arr =
[[136 130 117 120 136 120 144 120 116 121]
 [108 149 139 143 110 146 129 114 131 127]
 [128 111 133 132 135 134 109 145 148 150]
 [108 148 140 141 110 145 129 114 132 127]
 [106 149 145 139 103 148 125 110 134 125]
 [141 128 115 123 140 114 141 129 115 118]
 [134 144 112 124 134 117 151 116 110 113]
 [130 146 106 147 132 114 144 130 112 121]
 [137 135 113 131 136 116 140 129 114 119]
 [133 139 107 134 133 114 141 133 110 121]
 [140 129 115 122 139 115 140 130 115 118]
 [133 151 107 141 132 117 146 124 109 121]]
arr[0,0]: 136
arr[3,5]: 145
arr[11,3]: 141
arr[:, 7]: [120, 114, 145, 114, 110, 129, 116, 130, 129, 133, 130, 124]
arr[2,8]: 148
arr[0,2]: 117
arr[7,4]: 132
arr[6,6]: 151
arr[4]: [106, 149, 145, 139, 103, 148, 125, 110, 134, 125]
arr[10]: [140, 129, 115, 122, 139, 115, 140, 130, 115, 118]
arr[10,2]: 115
arr[:, 4]: [136, 110, 135, 110, 103, 140, 134, 132, 136, 133, 139, 132]
arr[4,5]: 148
arr[4,8]: 134
arr[:, 1]: [130, 149, 111, 148, 149, 128, 144, 146, 135, 139, 129, 151]
arr[:, 6]: [144, 129, 109, 129, 125, 141, 151, 144, 140, 141, 140, 146]
arr[4,4]: 103
arr[:, 9]: [121, 127, 150, 127, 125, 118, 113, 121, 119, 121, 118, 121]
arr[9,1]: 139
arr[10,7]: 130
arr[7,2]: 106
arr[2,3]: 132
arr[3,8]: 132
arr[1]: [108, 149, 139, 143, 110, 146, 129, 114, 131, 127]
arr[3,1]: 148
arr[10,1]: 129
arr[8,7]: 129
arr[2,4]: 135
arr[:, 8]: [116, 131, 148, 132, 134, 115, 110, 112, 114, 110, 115, 109]
arr[11,0]: 133
arr[0,3]: 120
arr[5,7]: 129

m =
[[111 145 145 112]
 [121 122 123 137]
 [129 122 126  98]
 [128 112 114 123]
 [108 146 144 117]
 [113 137 137 118]
 [109 147 146 107]
 [111 137 137 137]
 [121 126 129 128]
 [130 110 113 130]
 [123 120 121 128]
 [121 127 129 124]
 [132 104 105 138]
 [111 147 148 108]]
Rows and columns are counted from 0.
(0, 0) -> 111
(3, 1) -> 112
(5, 1) -> 137
(7, 0) -> 111
(9, 3) -> 130
(9, 1) -> 110
(2, 3) -> 98
(4, 2) -> 144
(11, 1) -> 127
(10, 3) -> 128
(11, 3) -> 124
(5, 2) -> 137
(6, 2) -> 146
(1, 2) -> 123
(5, 3) -> 118
(7, 1) -> 137
(10, 2) -> 121
(8, 2) -> 129

X = [121 128 107 149 153 132 112 148 143 124 105 111 130 140 130 121]
X[-16]: 121
X[-13]: 149
X[5]: 132
X[6]: 112
X[-7]: 124

B =
array([[143, 110, 145, 122, 107, 127, 134, 127, 155, 133, 123, 117, 102,
        113, 135],
       [112, 104, 154, 131, 149, 140, 143, 132, 110, 133, 130, 125, 133,
        117, 124],
       [128, 112, 138, 125, 133, 139, 143, 128, 149, 125, 133, 100, 124,
        135, 123],
       [120, 123, 156, 140, 152, 112, 115, 126, 130, 128, 128, 126, 127,
        137, 126],
       [109, 116, 136, 124, 131, 122, 135, 124, 154, 136, 135, 108, 128,
        122, 110]])
Indices start at 0.
(0, 0): 143
(4, 13): 122
(0, 11): 117
(3, 10): 128
(2, 6): 143
(4, 12): 128
(2, 3): 125
(3, 13): 137
(1, 0): 112
(2, 11): 100
(0, 10): 123
(4, 10): 135
(2, 0): 128
(1, 6): 143
(1, 4): 149
(0, 8): 155
(0, 5): 127
(1, 9): 133
(3, 14): 126
(0, 9): 133
(1, 7): 132
(4, 11): 108
(3, 1): 123
(2, 5): 139
(2, 4): 133
(4, 8): 154
(1, 3): 131
(0, 1): 110
(2, 8): 149
(2, 2): 138
(1, 10): 130
(0, 13): 113
(0, 14): 135
(1, 1): 104

M = 132,148,136,138,154,119,125,116
M[0] => 132
M[5] => 119
M[6] => 125

W = [135 103 118 135 115 147 133 131 113]
W[0]: 135
W[3]: 135
W[4]: 115
W[5]: 147

a =
[[124 117 123 125 129 127 117 127 129 136 112]
 [132 123 136 128 143 138 127 138 119 114 134]
 [124 116 127 121 114 130 125 130 133 144 119]
 [133 138 133 126 121 113 143 113 130 126 132]
 [128 123 127 119 111 128 130 128 134 149 123]
 [136 137 130 120 119 116 139 116 131 141 126]
 [136 138 132 123 120 113 142 113 130 134 129]
 [124 117 122 126 130 126 116 126 129 136 111]
 [132 137 133 130 141 133 125 133 121 115 139]
 [130 127 127 119 112 126 132 126 134 149 124]
 [132 138 133 128 120 114 143 114 130 124 134]
 [130 139 131 132 138 132 126 132 123 116 140]]
a[-12,-11]	124
a[-3,-7]	112
a[4,4]	111
a[10,-3]	130
a[11]	[130, 139, 131, 132, 138, 132, 126, 132, 123, 116, 140]
a[-7,-11]	136
a[8,0]	132
a[:, 9]	[136, 114, 144, 126, 149, 141, 134, 136, 115, 149, 124, 116]
a[-5,1]	117
a[-3]	[130, 127, 127, 119, 112, 126, 132, 126, 134, 149, 124]
a[-6,-11]	136
a[:, 5]	[127, 138, 130, 113, 128, 116, 113, 126, 133, 126, 114, 132]
a[-7,9]	141
a[3,4]	121
a[0]	[124, 117, 123, 125, 129, 127, 117, 127, 129, 136, 112]
a[1,-11]	132
a[:, -11]	[124, 132, 124, 133, 128, 136, 136, 124, 132, 130, 132, 130]
a[8,1]	137
a[-12,-3]	129
a[-4]	[132, 137, 133, 130, 141, 133, 125, 133, 121, 115, 139]
a[-5,9]	136
a[-11]	[132, 123, 136, 128, 143, 138, 127, 138, 119, 114, 134]
a[-9,3]	126
a[:, 2]	[123, 136, 127, 133, 127, 130, 132, 122, 133, 127, 133, 131]
a[-6,-2]	134
a[6]	[136, 138, 132, 123, 120, 113, 142, 113, 130, 134, 129]
a[11,-3]	123
a[9,7]	126
a[7]	[124, 117, 122, 126, 130, 126, 116, 126, 129, 136, 111]

data =
[[141 131 121 125 138 120 140 121 120 118]
 [112 152 146 136 109 152 130 105 133 117]
 [120 148 108 155 130 120 137 135 119 134]
 [140 125 119 116 141 116 143 122 117 120]
 [112 134 121 155 126 136 121 142 144 151]
 [136 135 113 131 135 117 140 129 115 119]
 [104 155 143 141 103 151 130 107 132 122]
 [110 142 119 156 123 135 126 142 139 151]
 [134 137 122 135 133 117 146 107 120 108]
 [110 147 144 128 105 147 123 112 134 121]
 [109 145 148 132 109 148 120 114 135 123]
 [138 133 115 118 138 118 146 123 114 122]
 [123 146 104 145 126 115 141 135 110 129]]
data[0][-10] => 141
data[1][-3] => 105
data[-9][1] => 134
data[4][-3] => 142
data[5][-8] => 113
data[:, -1] => [118, 117, 134, 120, 151, 119, 122, 151, 108, 121, 123, 122, 129]
data[-7][2] => 143
data[1] => [112, 152, 146, 136, 109, 152, 130, 105, 133, 117]
data[12][7] => 135
data[-3][-2] => 135
data[9][-8] => 144
data[-6][3] => 156
data[5][-10] => 136
data[-9][5] => 136
data[3][-7] => 116
data[-9][-6] => 126
data[-12][0] => 112
data[:, 2] => [121, 146, 108, 119, 121, 113, 143, 119, 122, 144, 148, 115, 104]
data[10][-8] => 148
data[6][6] => 130
data[-2][-8] => 115
data[:, 0] => [141, 112, 120, 140, 112, 136, 104, 110, 134, 110, 109, 138, 123]
data[9][-1] => 121
data[-3] => [109, 145, 148, 132, 109, 148, 120, 114, 135, 123]
data[11][-4] => 146
data[0] => [141, 131, 121, 125, 138, 120, 140, 121, 120, 118]
data[-5][4] => 133
data[2][-7] => 155
data[3][-2] => 117
data[-3][6] => 120
data[11][-9] => 133
data[-2][-1] => 122
data[:, 6] => [140, 130, 137, 143, 121, 140, 130, 126, 146, 123, 120, 146, 141]
data[11] => [138, 133, 115, 118, 138, 118, 146, 123, 114, 122]
data[:, -6] => [138, 109, 130, 141, 126, 135, 103, 123, 133, 105, 109, 138, 126]
